Known rows, with every way that one mark hangs from another:
(Z_603 (Z_97 Z_430 Z_766) (Z_232 (Z_172 Z_416))): 702  261  148  138  231  256  224  -183  28  303  125  -171  -412  -42  93  -188  -1  -549  -40  321  -23  95  458  307  -238  -99  -334  12  -242  57  463  -276  -30  -34  223  -330  183  -217  135  -64  296  -287  42  -159  283  116  -70  -283  243  -17  402  -459  -188  474  229  -124  -33
(Z_612 (Z_278 (Z_97 (Z_766 Z_692)) (Z_257 (Z_10 Z_604)))): 208  62  -85  244  -30  138  -30  -107  -220  127  -169  81  10  -152  -284  82  86  384  21  -164  38  -67  -249  -106  -121  -21  150  -179  -570  73  293  -354  64  166  -39  -142  44  33  -136  -10  283  223  -207  -181  -40  -127  -58  192  -360  -169  -306  -60  -117  238  -86  233  -152
(Z_980 (Z_232 Z_97) (Z_500 (Z_71 (Z_692 Z_785)))): 217  112  28  171  -9  18  96  -107  -79  -164  103  -93  -55  -38  156  -31  39  -106  178  133  -20  -11  -59  388  -298  177  41  63  414  -34  189  90  -37  -152  96  -138  248  -254  -170  -261  237  -22  -38  -215  102  13  129  -228  318  128  -313  126  203  3  -35  176  -203
(Z_766 Z_692 (Z_785 Z_233) Z_980): 214  369  57  373  21  -15  213  -154  91  42  -71  -197  -85  41  91  214  -98  327  250  170  -29  45  86  -51  -305  123  -281  178  758  -106  23  23  41  -111  -43  -24  -7  204  414  -167  -91  -83  338  119  -213  -92  -193  -165  163  154  -262  -334  -70  311  -92  -82  247
(Z_172 (Z_416 Z_233 (Z_612 Z_278))): -113  80  71  -287  183  -108  105  -184  -2  80  296  145  -36  27  -192  224  -148  -441  -21  -138  135  -159  420  27  368  -339  244  -134  -40  -61  220  -63  133  105  90  22  -392  -64  -258  309  -61  63  -94  21  -261  -125  41  126  -139  -8  564  -224  93  -64  -45  -180  -29
(Z_995 (Z_10 Z_604) (Z_232 (Z_766 (Z_692 (Z_785 Z_233))))): 217  185  120  563  77  209  168  -105  -137  -76  -129  27  -332  -36  -64  -99  68  49  -175  344  -147  251  -317  -195  -436  67  -523  38  393  -277  172  -162  -198  -143  67  -60  86  80  302  -72  276  31  278  221  -180  4  -438  -127  136  -60  -450  -355  -103  317  94  -18  322
(Z_416 Z_233 (Z_612 Z_278)): -176  25  0  -254  125  -137  61  -90  37  34  261  122  -7  56  -203  159  -167  -268  -2  -208  136  -201  273  -36  280  -304  232  -118  27  -10  41  -62  108  81  -13  -5  -380  27  -197  275  -52  91  -112  -12  -204  -82  51  197  -156  12  433  -47  85  -50  -48  -64  -35
(Z_97 Z_172 Z_430 Z_500 (Z_766 Z_10 Z_785)): 493  245  -85  338  182  302  320  -88  81  136  14  -456  -337  189  -44  168  77  350  163  66  23  19  220  211  -191  77  -128  132  -11  -81  66  -134  55  -82  152  -314  342  -94  438  -143  125  -261  -4  -89  20  100  -321  -156  63  154  82  -461  -321  461  -103  -214  -285
(Z_612 (Z_278 (Z_97 (Z_172 Z_416) Z_430 Z_500) Z_257)): 496  71  25  -143  376  225  242  -236  49  191  149  -109  -140  -30  -225  108  150  -173  6  -61  247  -131  286  263  182  -124  -17  -306  -761  5  383  -214  199  358  300  -272  77  -3  115  -25  60  61  -482  -382  -105  -46  -74  147  -108  157  325  -311  167  365  39  -145  -332
(Z_257 (Z_10 Z_604) (Z_980 Z_232 (Z_500 (Z_71 Z_692)))): -25  -142  -124  436  -264  88  0  -123  -137  -313  -221  0  3  -63  108  -82  103  245  331  66  38  72  -326  389  -227  252  550  -12  -82  224  327  32  -13  20  33  -5  518  -432  -250  -133  258  164  -150  -256  150  104  342  -133  -316  44  -585  518  97  -226  -53  161  -320
(Z_612 (Z_278 (Z_257 (Z_10 Z_692) Z_980))): 128  -28  -60  201  -124  -45  -145  -242  -48  -41  -295  170  138  -96  -92  -24  84  71  48  -314  119  -96  -339  -48  86  -163  193  -26  -557  177  488  -273  217  265  -114  36  27  63  -35  -132  107  321  -301  -214  -269  -56  11  153  -509  -28  -293  252  123  203  247  160  -152
(Z_97 Z_430 (Z_766 Z_785)): 368  299  -16  330  139  236  232  -30  -48  107  82  -356  -216  -33  -45  87  -48  273  167  90  -11  -116  156  58  -172  -1  -74  -30  121  -185  177  -2  -51  -95  15  -249  152  -47  287  -130  41  -72  102  -70  -71  85  -128  -178  107  42  1  -313  -103  295  27  -80  -77
(Z_766 (Z_785 Z_233) Z_980): 158  299  90  298  68  -9  176  -163  97  53  26  -66  -84  -34  94  96  -87  288  90  98  8  35  84  71  -229  123  -314  101  623  -72  -2  57  -43  -94  -11  -29  -36  196  329  -178  -161  -31  219  88  -231  -83  -91  -220  99  188  -153  -232  47  154  -26  -114  190
(Z_257 (Z_10 (Z_692 Z_785)) (Z_980 (Z_232 Z_97 Z_766))): 414  192  -69  473  -409  77  54  -119  -116  -250  -415  59  -220  -110  -3  46  2  5  -56  138  -133  56  -410  342  -410  8  -388  247  -84  143  632  -128  56  -41  -104  -333  228  -11  102  -269  243  18  -17  -141  -106  32  -71  -217  -125  55  -431  169  55  331  278  148  -39
(Z_257 (Z_980 (Z_232 Z_766) Z_500)): 114  5  -178  186  -257  8  161  -99  -40  -176  -280  -91  -253  173  81  55  17  167  -86  176  71  -35  -11  397  -74  176  -41  -49  -52  89  397  58  162  26  33  -476  287  -111  364  -163  108  -37  -18  -359  21  140  22  -202  -202  200  -138  307  148  -65  133  -48  -121
(Z_766 Z_10 Z_233 Z_692 (Z_980 Z_232 Z_500)): 342  189  -47  316  -334  -72  156  -279  -7  -120  -238  -129  -85  181  144  79  -104  604  316  173  113  194  107  353  -183  359  -19  365  704  25  14  -14  209  -36  1  -294  143  52  368  -331  -147  -138  315  -33  -11  -78  -214  -251  -45  142  -324  -205  -196  195  -74  -72  7
(Z_603 (Z_97 Z_980) (Z_172 (Z_416 Z_233 Z_612))): 243  43  83  -197  210  -78  263  -344  -56  230  427  61  -307  40  73  178  -47  -819  103  115  3  -211  498  330  91  -222  -44  171  -52  122  176  -212  154  69  216  -122  -180  -300  -237  212  14  -241  154  18  -27  64  99  115  37  86  666  -228  35  97  36  -157  15
(Z_257 (Z_10 Z_604 Z_692) (Z_980 Z_232 Z_500)): 107  -125  -202  451  -427  63  82  -215  -115  -335  -486  16  -54  -172  -9  -104  166  170  112  -14  7  178  -417  360  -203  170  213  117  -189  246  518  -19  60  -8  -120  -255  434  -153  -125  -284  57  210  -42  -122  28  98  58  -128  -519  2  -680  458  -15  -74  155  148  -172
(Z_603 (Z_97 Z_430 Z_500) Z_172 (Z_232 (Z_766 Z_10))): 753  116  -23  243  181  136  179  -235  -127  320  163  -77  -522  186  180  -201  70  -493  -93  259  -24  32  289  308  -379  35  -471  267  -194  142  168  -361  60  -108  99  -388  199  -244  268  -56  253  -343  54  -92  378  225  -225  -143  297  50  494  -364  -163  609  271  -77  -169
(Z_995 (Z_232 Z_172) (Z_278 (Z_257 (Z_10 Z_692) Z_980))): 434  -60  -11  300  -166  151  -42  -225  164  -63  -411  137  -119  -193  -92  -191  98  31  74  -125  55  -3  -453  108  -93  -190  -79  -31  -548  199  672  -439  37  370  -12  -14  200  105  170  -493  261  123  -178  -340  -25  26  -84  -24  -477  -31  -429  256  -112  363  376  187  82
(Z_980 (Z_232 (Z_97 (Z_430 Z_785) Z_766) Z_172) Z_500): 686  180  -153  297  44  371  333  -153  215  72  -27  -330  -581  62  -169  64  -101  -146  -14  210  73  10  262  503  -302  -112  -313  -80  26  26  514  -75  -24  -30  206  -657  382  -72  326  -371  362  -210  157  -477  301  46  -118  -322  65  151  132  -170  -99  512  151  -14  -213
(Z_172 (Z_416 Z_233 (Z_612 (Z_278 (Z_97 Z_766))))): 26  165  74  -264  325  -14  189  -214  -77  200  308  48  -153  -4  -264  271  -174  -221  -184  -114  113  -282  390  55  257  -243  207  -167  -256  -86  297  -106  171  123  186  -224  -381  -13  -237  326  93  85  -153  -143  -281  -110  39  124  -121  -1  505  -288  83  -31  -155  -96  -68
(Z_995 (Z_10 Z_604 Z_692) Z_232 (Z_278 (Z_257 Z_980))): 253  -254  -36  356  -95  177  61  -336  -7  -135  -293  201  -250  -332  -213  -342  221  167  -36  -80  53  45  -502  -125  -81  -34  -126  -40  -465  -22  334  -382  26  232  2  -7  130  99  46  -454  177  376  -56  -134  -228  66  -269  -10  -420  -170  -560  166  -1  -1  360  193  211
(Z_172 (Z_416 Z_233 (Z_612 (Z_278 (Z_257 Z_980))))): -59  58  14  -258  118  -108  65  -317  8  31  125  240  22  36  -226  265  -76  -331  -54  -228  243  -243  308  49  466  -327  275  -229  -339  25  465  -212  330  260  1  -2  -405  -27  -30  199  -16  228  -105  -151  -401  -67  90  182  -402  86  455  -20  183  -179  29  -155  -26
(Z_232 (Z_97 (Z_172 Z_416)) (Z_980 Z_500)): 242  61  -174  19  -67  -9  288  -159  157  119  -157  -103  -303  152  27  167  181  -538  -82  178  17  152  349  584  43  136  -363  -69  -130  122  513  -61  47  -27  373  -336  210  4  125  -158  231  -152  -55  -246  123  -22  -30  -52  118  161  198  12  73  296  156  -95  -267
(Z_603 (Z_97 (Z_500 Z_71) Z_766) (Z_172 (Z_416 Z_612))): 348  -50  55  -95  504  89  117  -276  41  295  256  -150  -274  -102  88  52  29  -631  74  14  -69  -187  547  172  -42  -171  -61  60  -175  90  131  -135  110  -24  369  -183  115  -479  -282  161  282  -338  -68  -118  90  58  47  -34  84  35  576  -342  -5  -12  33  -75  -251
(Z_430 (Z_612 Z_278) (Z_785 Z_233) Z_995): 195  118  2  142  437  194  231  -136  262  255  590  76  -294  -30  -81  -2  -158  -58  -103  -65  270  -196  106  -264  -99  -510  -203  -321  77  -117  -32  -46  -84  211  43  36  -173  97  359  -67  200  142  145  -245  -178  -127  -208  33  -64  58  102  -423  135  524  142  -123  -105
(Z_500 (Z_71 (Z_692 Z_785)) (Z_980 Z_232)): 101  128  251  211  -49  35  -45  -161  -117  -197  265  -84  68  -58  293  46  -51  326  269  141  -17  -93  -171  193  -175  204  208  -130  258  -28  -118  193  36  53  79  82  195  -306  -328  -95  95  -96  -147  -204  -50  60  253  -208  203  96  -210  123  323  -77  -204  68  -108
(Z_97 (Z_172 Z_416) (Z_430 Z_995)): 421  171  41  -58  211  238  333  -68  132  102  239  -247  -253  -130  -74  23  -57  -275  169  236  81  -50  238  197  -65  -192  -14  -152  -309  -36  274  -52  -29  133  216  2  123  -86  273  -26  85  -74  -151  -119  20  9  -64  -133  80  39  99  -434  58  433  27  -209  -124
(Z_10 Z_604 (Z_692 (Z_785 Z_233))): 16  156  105  386  9  -17  73  -119  0  -155  -45  136  47  -329  81  -99  109  -65  -134  18  -110  236  -353  -108  -239  40  -310  177  418  -105  191  -10  -160  -218  -86  47  -46  81  -164  -129  -29  138  257  380  -233  43  -224  -150  29  -6  -663  -158  22  -29  96  25  175
(Z_172 (Z_416 Z_233 (Z_612 (Z_278 (Z_97 Z_430))))): 206  165  48  -260  313  39  236  -202  -54  105  418  43  -114  -59  -362  189  -170  -400  11  -39  219  -286  432  163  263  -294  254  -182  -269  -109  334  -70  125  187  138  -207  -366  3  -165  252  -65  189  -156  -150  -226  -78  100  160  -44  18  557  -342  179  169  -30  -141  -85
(Z_71 (Z_500 Z_980) (Z_692 (Z_785 Z_233))): 14  308  309  291  45  -82  -59  -245  -228  -156  414  33  188  24  493  4  -26  54  -60  47  4  -14  -148  -40  -29  284  -272  76  621  -12  15  181  -98  -118  151  131  -13  -41  -283  -59  26  121  57  -65  -305  78  93  -10  409  317  -215  87  410  -160  -110  -7  1
(Z_172 (Z_416 Z_233 (Z_612 (Z_278 Z_97 Z_257)))): 71  127  57  -384  232  -50  100  -283  -113  177  309  305  2  -90  -351  268  -89  -292  -113  -204  219  -300  319  87  363  -282  270  -237  -382  -57  363  -207  250  255  89  -57  -485  78  -242  195  -33  220  -183  -150  -330  -174  90  266  -241  -1  504  -171  229  -18  -124  -60  -12
(Z_430 Z_603 Z_612 Z_995): 287  34  -104  10  164  199  218  46  226  124  313  -41  -84  -118  -70  -75  -89  81  -60  95  156  -187  3  -71  -191  -287  -188  -228  -36  24  -142  -46  -44  123  -106  -8  -35  -135  470  -126  108  105  -50  -252  54  -35  4  34  -54  -50  -59  -169  -6  347  42  17  -95
(Z_97 Z_172 Z_766 Z_980): 55  -7  20  63  89  82  255  -21  192  160  -20  -344  -270  160  69  141  37  149  -12  90  -26  -72  138  191  -13  63  -137  11  -214  96  9  -123  60  79  306  -219  295  -154  153  37  242  -245  -153  -185  -36  110  -44  -68  -102  125  -30  -63  -104  164  -53  -101  -153
(Z_766 Z_233 (Z_692 Z_785)): 170  284  81  270  -57  -8  43  -71  -73  -87  3  -54  127  -2  192  103  10  124  275  107  -51  89  -128  -91  -136  114  -158  195  507  -131  -8  7  -4  -22  -74  -16  -74  49  219  -50  -43  -103  332  227  -152  12  -205  9  165  57  -256  -244  -75  159  -23  -74  81
(Z_97 Z_172 (Z_430 Z_612) (Z_766 Z_10 Z_785 Z_980)): 587  273  -8  390  86  272  488  -38  265  198  139  -227  -338  23  -99  84  -151  584  253  185  41  -60  310  224  -382  104  -305  92  203  -69  100  -178  -25  -65  164  -237  228  85  620  -232  18  -172  196  -86  -56  74  -245  -291  92  132  -83  -584  -395  603  -37  -124  -104
(Z_416 Z_233 (Z_612 (Z_278 (Z_97 (Z_430 Z_785))))): 188  136  -75  -73  408  166  230  -175  50  213  519  70  -263  49  -430  210  -236  -275  11  -113  208  -417  249  -5  91  -363  204  -157  -209  -91  130  -74  106  156  94  -243  -364  101  -46  198  89  202  -29  -247  -147  -59  78  272  -57  37  570  -195  237  390  -40  -51  -110
(Z_430 (Z_603 (Z_97 Z_980)) (Z_785 Z_233) (Z_995 Z_278)): 437  130  -145  239  431  248  279  -273  300  362  601  -185  -525  3  79  -57  0  -150  -91  124  162  -314  18  -49  -234  -379  -511  -5  55  68  -328  -175  -124  210  106  -222  -42  -241  539  -363  328  46  53  -471  -9  -144  -131  -46  56  94  42  -285  316  670  200  -135  -35
(Z_257 Z_10 (Z_980 (Z_232 Z_97) (Z_500 Z_71))): 236  -94  -196  204  -233  68  47  -135  49  -223  -295  -126  -128  35  -104  8  77  -2  183  15  77  5  -89  577  -229  130  133  -15  -178  241  376  45  54  101  22  -323  470  -255  65  -259  239  129  -181  -497  123  -27  260  -147  -310  105  -248  424  98  61  67  122  -282
(Z_232 (Z_97 (Z_430 Z_995)) Z_766): 502  197  -122  134  51  142  170  25  34  93  130  -190  -441  -97  -122  -7  -106  -175  -70  241  75  -159  127  244  -223  -213  -425  1  -93  -56  339  -123  -96  -43  85  -242  47  3  294  -188  256  -18  12  -245  40  16  -80  -41  235  12  85  -319  98  487  287  12  -73
(Z_603 (Z_97 (Z_430 Z_612 (Z_785 Z_233) Z_995) Z_500)): 618  205  -96  346  609  401  361  -221  181  277  657  -247  -564  -33  48  -41  11  -306  31  91  245  -190  301  4  -261  -453  -454  -66  106  -96  98  -60  -164  46  150  -155  25  -122  402  -205  230  53  330  -315  -54  6  -250  109  179  196  188  -616  118  709  302  -162  -224
(Z_430 (Z_603 (Z_97 Z_500) Z_232) Z_612 Z_995): 561  37  -109  75  369  267  268  -149  132  343  411  -137  -329  1  150  -248  108  -322  -143  135  167  -149  207  63  -336  -267  -477  -97  -151  175  -201  -193  3  37  -76  -199  67  -320  442  -170  274  -30  -114  -364  255  47  -46  102  91  7  277  -209  -10  515  214  16  -216
(Z_603 (Z_97 (Z_766 Z_10 Z_692)) Z_172 Z_232): 584  181  58  173  83  51  157  -217  -141  338  49  -63  -334  177  150  -119  -32  -293  8  225  -169  79  171  -35  -484  91  -254  302  -4  135  -1  -394  153  -137  -33  -229  98  -134  240  0  342  -318  224  51  373  113  -286  -207  267  -111  172  -373  -406  534  -52  72  74
(Z_612 (Z_278 (Z_257 (Z_10 Z_604 Z_692)))): 76  -73  -48  264  -169  6  -144  -163  -120  -1  -209  310  117  -329  -188  -105  131  91  31  -294  44  56  -348  -59  11  -152  146  -33  -443  114  374  -298  9  104  -93  121  31  18  -402  -125  61  291  -252  34  -147  -114  -43  149  -463  -193  -384  115  9  147  185  207  -117
(Z_612 (Z_278 (Z_97 (Z_430 Z_603) Z_980) Z_257)): 462  26  -74  -8  264  163  143  -174  112  232  213  -134  -42  29  -267  -16  33  197  -120  -33  328  -355  34  162  65  -135  -83  -278  -540  50  -34  -250  214  373  26  -420  -1  -107  363  -184  83  244  -474  -563  -62  -49  134  161  -196  47  136  -58  259  476  119  40  -221
(Z_172 (Z_416 Z_233 (Z_612 (Z_278 (Z_97 Z_766) Z_257)))): 101  207  75  -304  317  3  156  -284  -117  260  274  146  -108  -72  -334  311  -131  -149  -198  -213  171  -333  381  51  342  -270  220  -264  -409  -89  448  -241  237  201  163  -167  -442  26  -213  230  103  164  -184  -201  -377  -143  20  169  -255  1  459  -266  141  -27  -151  -61  -57
(Z_416 Z_233 (Z_612 (Z_278 Z_97 (Z_257 Z_980)))): -9  17  -70  -282  126  -98  54  -247  -29  23  136  277  45  21  -334  204  -77  -85  -99  -266  273  -382  66  53  286  -200  273  -219  -461  80  271  -228  353  310  -78  -158  -420  174  8  147  7  333  -186  -302  -317  -34  170  348  -385  104  301  188  254  -119  -55  45  -22

Rows:
288  309  -75  443  -104  -58  216  -245  -12  37  -135  -207  -33  81  242  183  10  421  469  144  35  3  105  215  -215  347  -145  305  798  -75  84  64  84  -106  19  -215  124  129  462  -302  -172  -131  387  38  -152  -15  -137  -26  109  199  -250  -147  -60  220  -1  -66  39 -> (Z_766 Z_233 Z_692 Z_785 (Z_980 Z_500))
142  -15  -98  -86  -106  60  416  -155  113  68  -45  -215  -428  163  -12  277  6  -157  -23  297  87  -126  494  612  142  37  -65  -40  -106  134  374  -42  157  92  465  -492  364  -340  174  -41  214  -369  -183  -286  -53  66  30  -189  -199  202  290  -46  123  138  18  -282  -256 -> (Z_97 (Z_172 (Z_416 Z_612)) (Z_980 (Z_232 Z_766) Z_500))
299  -8  15  128  321  148  20  -233  129  47  352  -508  -187  -51  124  31  75  130  255  -1  222  -239  120  251  -3  -73  72  -215  -187  -17  -101  135  41  167  165  -69  267  -324  -67  -125  116  -38  -224  -459  -34  97  175  91  12  97  124  -148  289  172  88  -50  -344 -> (Z_97 (Z_430 Z_995) (Z_500 Z_71 Z_980))
386  -23  -34  169  -37  44  110  -152  211  240  -155  -244  -539  277  194  35  175  -369  -241  235  74  73  232  533  -152  -30  -689  159  -139  234  260  -348  115  23  252  -482  377  -189  157  -169  470  -511  -45  -316  278  189  -42  0  86  132  433  -23  -152  340  362  -44  -182 -> (Z_603 (Z_232 (Z_97 Z_500 Z_980) Z_172 Z_766))
311  2  49  225  -55  5  -12  -218  85  -75  -53  -124  -212  122  104  18  -87  333  168  86  81  79  115  417  -272  158  -36  343  409  107  -70  -99  196  -105  165  -48  228  -209  -222  -268  191  -161  -80  -223  125  -84  57  -216  202  117  -69  -135  -70  58  -60  135  -190 -> (Z_766 Z_10 (Z_980 (Z_232 (Z_97 (Z_500 (Z_71 Z_692))))))
429  97  -75  207  271  145  414  -133  102  181  146  -290  -257  -71  -27  -46  -48  311  13  96  150  -230  258  329  -203  201  -215  -92  -5  -33  353  -30  -64  -15  233  -490  150  49  341  -220  64  132  108  -397  -58  135  23  -70  62  182  -186  -226  -26  252  149  106  -229 -> (Z_278 (Z_97 (Z_430 Z_612) (Z_766 (Z_980 Z_500))))
344  179  124  -80  171  -22  216  -257  -153  156  339  202  -236  -35  96  74  -42  -772  90  140  -113  -5  283  241  -109  -129  -72  116  -73  25  316  -126  57  8  94  -4  -190  -126  -165  197  -85  -126  182  84  72  14  -17  3  170  49  421  -227  7  140  -34  -104  136 -> (Z_603 Z_97 (Z_172 (Z_416 Z_233)))
364  159  -46  593  -363  -4  42  -139  117  37  -329  271  -248  -167  13  -29  -31  434  48  219  -110  210  -220  265  -485  150  -386  505  373  3  253  -313  108  -265  25  -149  172  217  53  -368  5  -310  325  238  90  48  -211  -209  15  -76  -315  -244  -327  282  161  83  189 -> (Z_232 Z_172 (Z_766 (Z_10 Z_604 Z_692) Z_785 Z_980))
378  124  -3  545  -248  -51  52  -231  85  -3  -304  132  -222  -236  0  -80  -76  457  -92  64  -59  254  -106  238  -302  234  -523  596  472  54  200  -249  10  -264  82  -202  30  142  -101  -336  51  -5  351  224  -155  -40  -252  -187  -10  -48  -501  -338  -345  75  156  107  132 -> (Z_232 (Z_97 (Z_766 (Z_10 Z_604 Z_692) Z_233 Z_980)))
287  20  114  24  -304  76  -3  -135  106  -181  -42  -43  -99  -8  70  40  -61  223  82  169  83  87  17  376  -63  43  -62  -220  -60  152  27  61  109  227  30  -218  239  -38  -36  -180  -38  -272  -93  -298  162  28  120  -187  -100  100  119  106  35  45  -83  -53  10 -> (Z_500 (Z_980 (Z_232 Z_172)))
-20  98  226  208  128  -45  -131  -136  -90  -67  318  -50  152  -37  337  48  25  147  225  62  -45  -161  -201  42  -101  209  149  -48  215  -47  -120  130  -39  -13  131  220  98  -263  -331  0  153  -33  -82  -112  -115  88  272  -4  297  85  -176  99  315  -82  -147  96  -121 -> (Z_500 (Z_71 (Z_692 Z_785)) Z_980)
154  -23  -173  138  -27  -15  17  -138  95  64  -167  -196  -249  186  89  111  186  -242  -125  -32  75  108  179  328  57  -9  -430  13  -7  100  160  -87  102  -43  123  -279  77  9  -65  -152  200  -145  2  -220  102  10  -63  123  97  114  279  36  23  149  281  36  -280 -> (Z_232 (Z_97 Z_500) Z_980)
136  89  60  -215  324  45  276  -222  35  135  239  -19  -187  142  -122  271  71  -335  -38  -68  124  -61  247  280  162  -119  85  -134  -469  6  248  -75  210  244  270  -180  -100  20  -124  273  -12  -25  -344  -221  -122  -68  -39  237  -82  173  418  -171  98  135  -175  -185  -188 -> (Z_612 (Z_278 (Z_97 (Z_172 (Z_416 Z_233)) Z_500)))
178  113  -1  552  -193  -151  46  -343  -35  -107  -181  198  91  -201  253  -172  122  356  74  10  -20  263  -321  250  -257  425  -275  568  675  -20  117  -102  -16  -298  -32  -132  14  118  -14  -386  -186  54  415  358  -159  50  -222  -150  3  56  -692  -148  -126  -48  181  67  12 -> (Z_766 (Z_10 Z_604 (Z_692 Z_785)) Z_233 (Z_980 Z_500))
147  -34  8  36  161  -17  24  -193  -22  238  135  -121  -160  245  -81  20  12  440  -228  -87  181  -171  24  89  29  22  19  69  -336  5  -200  -267  240  167  127  -390  22  -14  51  -48  202  -21  -196  -318  -37  -29  -80  43  -110  -6  118  -224  -99  211  -11  32  -231 -> (Z_612 (Z_278 (Z_97 (Z_766 Z_10) Z_980)))
404  104  -145  77  -77  131  294  -12  327  247  -147  -71  -317  179  -68  -7  38  -415  -255  272  -27  125  173  366  -274  69  -641  -131  -166  302  77  -195  63  5  97  -341  162  -37  438  -108  385  -156  -284  -288  330  6  42  -125  108  24  255  143  5  618  82  -1  -106 -> (Z_430 (Z_603 (Z_232 (Z_97 Z_172) Z_980)))
391  96  157  96  -47  189  86  -318  63  -41  -73  -355  -290  67  200  200  42  169  -46  146  82  122  285  460  92  6  -148  -231  -179  95  278  29  178  196  257  -375  350  -286  -94  -111  118  -435  -129  -377  59  56  -18  -260  -131  176  320  -182  -68  -47  -48  -204  -206 -> (Z_97 (Z_500 (Z_980 (Z_232 (Z_172 Z_416)))) Z_766)
166  -99  67  25  -13  140  125  -145  217  -116  40  -312  -179  65  69  168  73  271  229  65  73  -17  134  448  -48  151  58  -224  -202  155  -153  195  158  225  278  -184  482  -307  -141  -46  64  -260  -407  -433  50  50  163  -97  -169  192  85  150  182  14  -228  -124  -253 -> (Z_97 Z_172 (Z_500 Z_71 (Z_980 Z_232)))
-10  70  166  152  -102  -71  -128  -178  -233  -99  283  39  127  75  369  -5  -47  146  53  10  38  -109  -46  38  85  259  7  85  219  102  -21  124  52  -45  208  110  104  -104  -459  -41  48  77  -123  -232  -106  100  242  160  269  183  25  285  319  -214  -101  99  -90 -> (Z_71 (Z_500 Z_980) Z_692)
265  374  266  457  -342  7  -24  -215  -363  -241  273  117  -3  14  542  52  -142  451  92  235  2  -13  -122  278  -97  380  -304  160  627  -8  118  190  24  -42  212  -149  130  -126  -234  -159  -13  -143  32  -164  -246  124  76  -113  318  299  -108  138  416  -112  -44  -61  -46 -> (Z_71 (Z_500 (Z_980 (Z_232 (Z_766 Z_233)))) (Z_692 Z_785))
184  -79  7  -179  132  30  152  -145  117  221  119  38  -73  70  -172  76  115  132  -43  -86  215  -239  22  207  104  -22  -12  -212  -668  128  -5  -283  252  399  219  -239  73  96  108  -62  116  26  -459  -406  -91  -40  54  222  -237  113  109  53  186  284  -27  19  -180 -> (Z_612 (Z_278 (Z_97 Z_172 Z_980) Z_257))
